Below are the code and all the weights of a small trained network. Each question names an input and a class and asks about switching units off, where a switched-off unit gives its printed mean instead of its output.

import numpy as np


def w(rows, s, z=0):
    codes = np.array(rows[::2]) - 128.0
    scale = np.full(codes.shape[1], s)
    scale[-1] = z or s
    return codes * scale


def norm(h):
    return h / np.sqrt((h * h).mean(-1, keepdims=True) + 1e-5)


def f(y):
    return y / 2 * (1 + np.tanh(0.7978845608 * (y + 0.044715 * y**3)))


def log_softmax(a):
    a = a - a.max(-1, keepdims=True)
    return a - np.log(np.exp(a).sum(-1, keepdims=True))


def net(x, mask):
    res = np.array(x, float).reshape(1, 4) / 4 @ E
    u = 0
    for l in range(2):
        y = f(norm(res) @ A[l][:, :-1].T + A[l][:, -1])
        res = res + np.where(mask[u : u + 8], y, B[l][:, -1]) @ B[l][:, :-1]
        u += 8
    return log_softmax(norm(res)[-1] @ U[:, :-1].T + U[:, -1])


A, B = {}, {}
E = w([
[35,32,82,135],'x0',
[195,135,1,157],'x1',
[132,132,127,124],'x2',
[220,225,177,126],'x3',
],0.0034)
A[0] = w([
[129,130,92,163,48],'L0N1',
[223,203,59,204,150],'L0N2',
[225,102,25,181,108],'L0N3',
[156,144,112,125,1],'L0N4',
[144,102,2,226,108],'L0N5',
[212,122,144,121,161],'L0N6',
[95,100,119,234,160],'L0N7',
[201,104,64,173,44],'L0N8',
],0.0041,0.003)
B[0] = w([
[215,117,104,96,96],'L0N1',
[125,1,210,129,253],'L0N2',
[218,71,111,39,212],'L0N3',
[190,67,105,152,79],'L0N4',
[136,159,100,76,211],'L0N5',
[59,91,147,157,173],'L0N6',
[116,182,143,85,162],'L0N7',
[237,39,60,67,131],'L0N8',
],0.0046,0.0024)
A[1] = w([
[86,123,185,250,37],'L1N1',
[132,74,45,73,109],'L1N2',
[246,207,36,151,254],'L1N3',
[2,156,133,108,114],'L1N4',
[158,154,137,152,129],'L1N5',
[123,111,149,82,141],'L1N6',
[87,30,73,229,133],'L1N7',
[84,204,218,75,218],'L1N8',
],0.0068,0.0018)
B[1] = w([
[132,152,122,33,170],'L1N1',
[197,137,79,169,196],'L1N2',
[58,97,232,177,193],'L1N3',
[154,73,195,68,220],'L1N4',
[117,118,132,151,129],'L1N5',
[172,121,95,125,149],'L1N6',
[132,221,133,208,159],'L1N7',
[127,179,3,122,254],'L1N8',
],0.0054,0.0045)
U = w([
[85,167,122,29,251],'0',
[219,51,116,146,242],'1',
[20,79,173,124,88],'2',
[116,100,36,199,26],'3',
[151,252,156,130,100],'4',
[196,118,244,190,8],'5',
],0.013,0.0016)

Each question gives the input, the list of numbers given to net, and the class t.
The units are the neurons (one row each of A and B). Each row of codes is followed by its name. A weight is (code - 128) times the scale printed after its matrix; where a second scale follows, it is the last column's (A, B and U).
mask holds one flag per neuron, layer by layer. A switched-off neuron (its flag False) gives its mean, the last column of its row in B, instead of its output. The means were averaged over made-up inputs and are rounded, as every weight is.
A unit's drop is (log p(t) with every unit on - log p(t) with that unit switched off) / (log p(t) with every unit on - log p(t) with every unit switched off).
The circuit of an input: a set's keep is (log p(t) with only the set's units on - log p(t) with every unit switched off) / (log p(t) with every unit on - log p(t) with every unit switched off). Starting from the 12 units with the biggest drops (on a tie, the unit counted first), units are removed one at a time, each time the one whose removal leaves the highest keep (on an exact tie, the one counted first), for as long as the keep stays at least 0.8.
units of the circuit, in order: the units of the circuit, biggest drop first
most important unit: the unit with the biggest drop
k most important neurons: the k neurons with the biggest drops, biggest first
top k neurons in layer l: the k neurons of layer l with the biggest drops, biggest first
drop of u: that unit's drop, to one decimal
input [4,-8,2,5], class 0: most important unit -> L1N8
input [-1,-1,1,-4], class 0: 2 most important neurons -> [L1N3 L0N2]
input [-5,-7,6,-6], class 0: units of the circuit, in order -> [L1N8 L0N2]
input [-2,8,-4,7], class 5: 2 most important neurons -> [L1N3 L1N8]
input [6,0,-1,3], class 0: 3 most important neurons -> [L0N3 L1N3 L1N4]
input [8,1,0,3], class 1: top 2 neurons in layer 1 -> [L1N4 L1N2]
input [3,-5,3,8], class 0: units of the circuit, in order -> [L1N7 L1N8]
input [-4,-4,-7,-5], class 0: units of the circuit, in order -> [L1N8 L0N2]
input [-2,6,-2,1], class 5: top 3 neurons in layer 1 -> [L1N8 L1N3 L1N1]
input [-2,-7,-4,-6], class 0: top 2 neurons in layer 0 -> [L0N2 L0N6]
input [-5,4,-1,2], class 5: top 2 neurons in layer 1 -> [L1N3 L1N8]
input [-5,1,6,-1], class 1: 3 most important neurons -> [L0N2 L1N3 L1N7]
input [-1,0,4,-6], class 0: 2 most important neurons -> [L0N2 L1N3]
input [-7,-8,-7,-4], class 0: units of the circuit, in order -> [L1N8]
input [-6,2,3,5], class 5: 2 most important neurons -> [L1N3 L0N2]
input [-6,7,7,1], class 5: 2 most important neurons -> [L1N3 L1N8]
input [-7,8,5,3], class 5: top 2 neurons in layer 1 -> [L1N3 L1N8]
input [-4,1,-5,6], class 5: top 2 neurons in layer 1 -> [L1N3 L1N7]
input [-4,7,-8,2], class 5: drop of L1N8 -> 0.5
input [-4,8,2,8], class 5: drop of L1N3 -> 0.4
input [-8,-8,-4,-7], class 0: drop of L1N8 -> 0.4
input [4,-4,-7,6], class 0: most important neuron -> [L1N7]
